Here is a tiny trained network, its code and every weight. The questions are about switching its units off for an input and a class, where a switched-off unit gives its printed mean instead of its output.

import numpy as np


def w(rows, s, z=0):
    codes = np.array(rows[::2]) - 128.0
    scale = np.full(codes.shape[1], s)
    scale[-1] = z or s
    return codes * scale


def f(y):
    return np.maximum(y, 0)


def log_softmax(a):
    a = a - a.max(-1, keepdims=True)
    return a - np.log(np.exp(a).sum(-1, keepdims=True))


def net(x, mask):
    res = np.array(x, float).reshape(1, 8) / 4 @ E
    y = f(res @ A[0][:, :-1].T + A[0][:, -1])
    res = res + np.where(mask, y, B[0][:, -1]) @ B[0][:, :-1]
    return log_softmax(res[-1] @ U[:, :-1].T + U[:, -1])


A, B = {}, {}
E = w([
[153,108,176,132,167,188,213,41],'x0',
[38,120,138,202,192,90,103,124],'x1',
[154,101,175,15,169,196,148,86],'x2',
[119,28,143,75,141,117,108,58],'x3',
[155,76,155,84,104,207,88,161],'x4',
[34,157,150,85,31,103,248,92],'x5',
[159,141,161,153,141,181,125,25],'x6',
[60,145,102,169,74,181,232,176],'x7',
],0.011)
A[0] = w([
[109,76,93,78,105,184,156,80,96],'neuron 0',
[120,115,132,187,130,79,159,59,43],'neuron 1',
[155,40,203,9,104,170,167,38,208],'neuron 2',
[155,91,109,1,119,92,80,244,86],'neuron 3',
[20,45,142,92,159,6,119,18,178],'neuron 4',
[139,171,86,119,99,109,231,168,1],'neuron 5',
[192,131,92,114,30,86,101,172,217],'neuron 6',
],0.0094,0.0046)
B[0] = w([
[152,155,179,124,175,83,197,61,177],'neuron 0',
[167,121,104,148,84,81,71,154,161],'neuron 1',
[188,193,186,71,135,158,88,71,253],'neuron 2',
[215,156,71,192,138,20,104,244,199],'neuron 3',
[152,174,65,176,122,94,146,198,211],'neuron 4',
[177,151,143,147,179,81,100,87,171],'neuron 5',
[63,174,125,184,144,150,168,157,182],'neuron 6',
],0.011,0.021)
U = w([
[84,139,70,155,91,94,203,196,236],'0',
[192,149,136,110,205,104,64,79,179],'1',
[92,145,198,40,100,164,225,31,65],'2',
[113,2,89,142,165,151,5,169,2],'3',
],0.0096,0.0066)

Each question gives the input, the list of numbers given to net, and the class t.
The units are the neurons (one row each of A and B). Each row of codes is followed by its name. A weight is (code - 128) times the scale printed after its matrix; where a second scale follows, it is the last column's (A, B and U).
mask holds one flag per neuron, in row order. A switched-off neuron (its flag False) gives its mean, the last column of its row in B, instead of its output. The means were averaged over made-up inputs and are rounded, as every weight is.
A unit's drop is (log p(t) with every unit on - log p(t) with that unit switched off) / (log p(t) with every unit on - log p(t) with every unit switched off).
The circuit of an input: a set's keep is (log p(t) with only the set's units on - log p(t) with every unit switched off) / (log p(t) with every unit on - log p(t) with every unit switched off). Starting from all 7 units, units are removed one at a time, each time the one whose removal leaves the highest keep (on an exact tie, the one counted first), for as long as the keep stays at least 0.8.
units of the circuit, in order: the units of the circuit, biggest drop first
unit that matters most: the unit with the biggest drop
top k neurons: the k neurons with the biggest drops, biggest first
drop of u: that unit's drop, to one decimal
input [-4,7,4,0,-4,-8,2,8], class 0: top 3 neurons : neuron 2; neuron 5; neuron 1
input [-5,8,2,6,-1,7,-2,-6], class 0: unit that matters most : neuron 4
input [-6,-4,5,6,5,8,2,1], class 1: units of the circuit, in order : neuron 3; neuron 2
input [2,-5,5,-2,5,8,-7,8], class 2: top 3 neurons : neuron 0; neuron 4; neuron 1
input [-1,-6,-8,-5,-2,-5,0,-6], class 0: top 2 neurons : neuron 2; neuron 6
input [4,-1,2,0,-3,8,-7,1], class 2: top 2 neurons : neuron 3; neuron 0
input [6,-5,6,-7,-6,2,7,-7], class 2: top 3 neurons : neuron 3; neuron 4; neuron 5
input [-3,6,-2,4,-2,-3,1,0], class 0: top 2 neurons : neuron 2; neuron 4
input [4,-8,1,1,0,8,-7,0], class 1: top 2 neurons : neuron 5; neuron 3
input [5,2,-2,-4,6,8,5,-7], class 2: top 2 neurons : neuron 3; neuron 5
input [-5,-7,0,-3,7,0,8,6], class 2: top 2 neurons : neuron 4; neuron 3
input [8,-4,-5,-6,8,2,1,7], class 2: top 2 neurons : neuron 3; neuron 4
input [-2,1,1,1,-2,-6,-8,-1], class 0: top 2 neurons : neuron 2; neuron 3
input [-8,6,1,5,0,8,5,-6], class 0: units of the circuit, in order : neuron 4
input [-2,8,0,-3,3,-8,5,2], class 3: drop of neuron 0 : 0.1
input [-6,6,-1,3,6,2,-5,-8], class 0: drop of neuron 0 : 0.0
input [3,6,-1,-6,-8,-8,6,8], class 0: drop of neuron 3 : -0.1
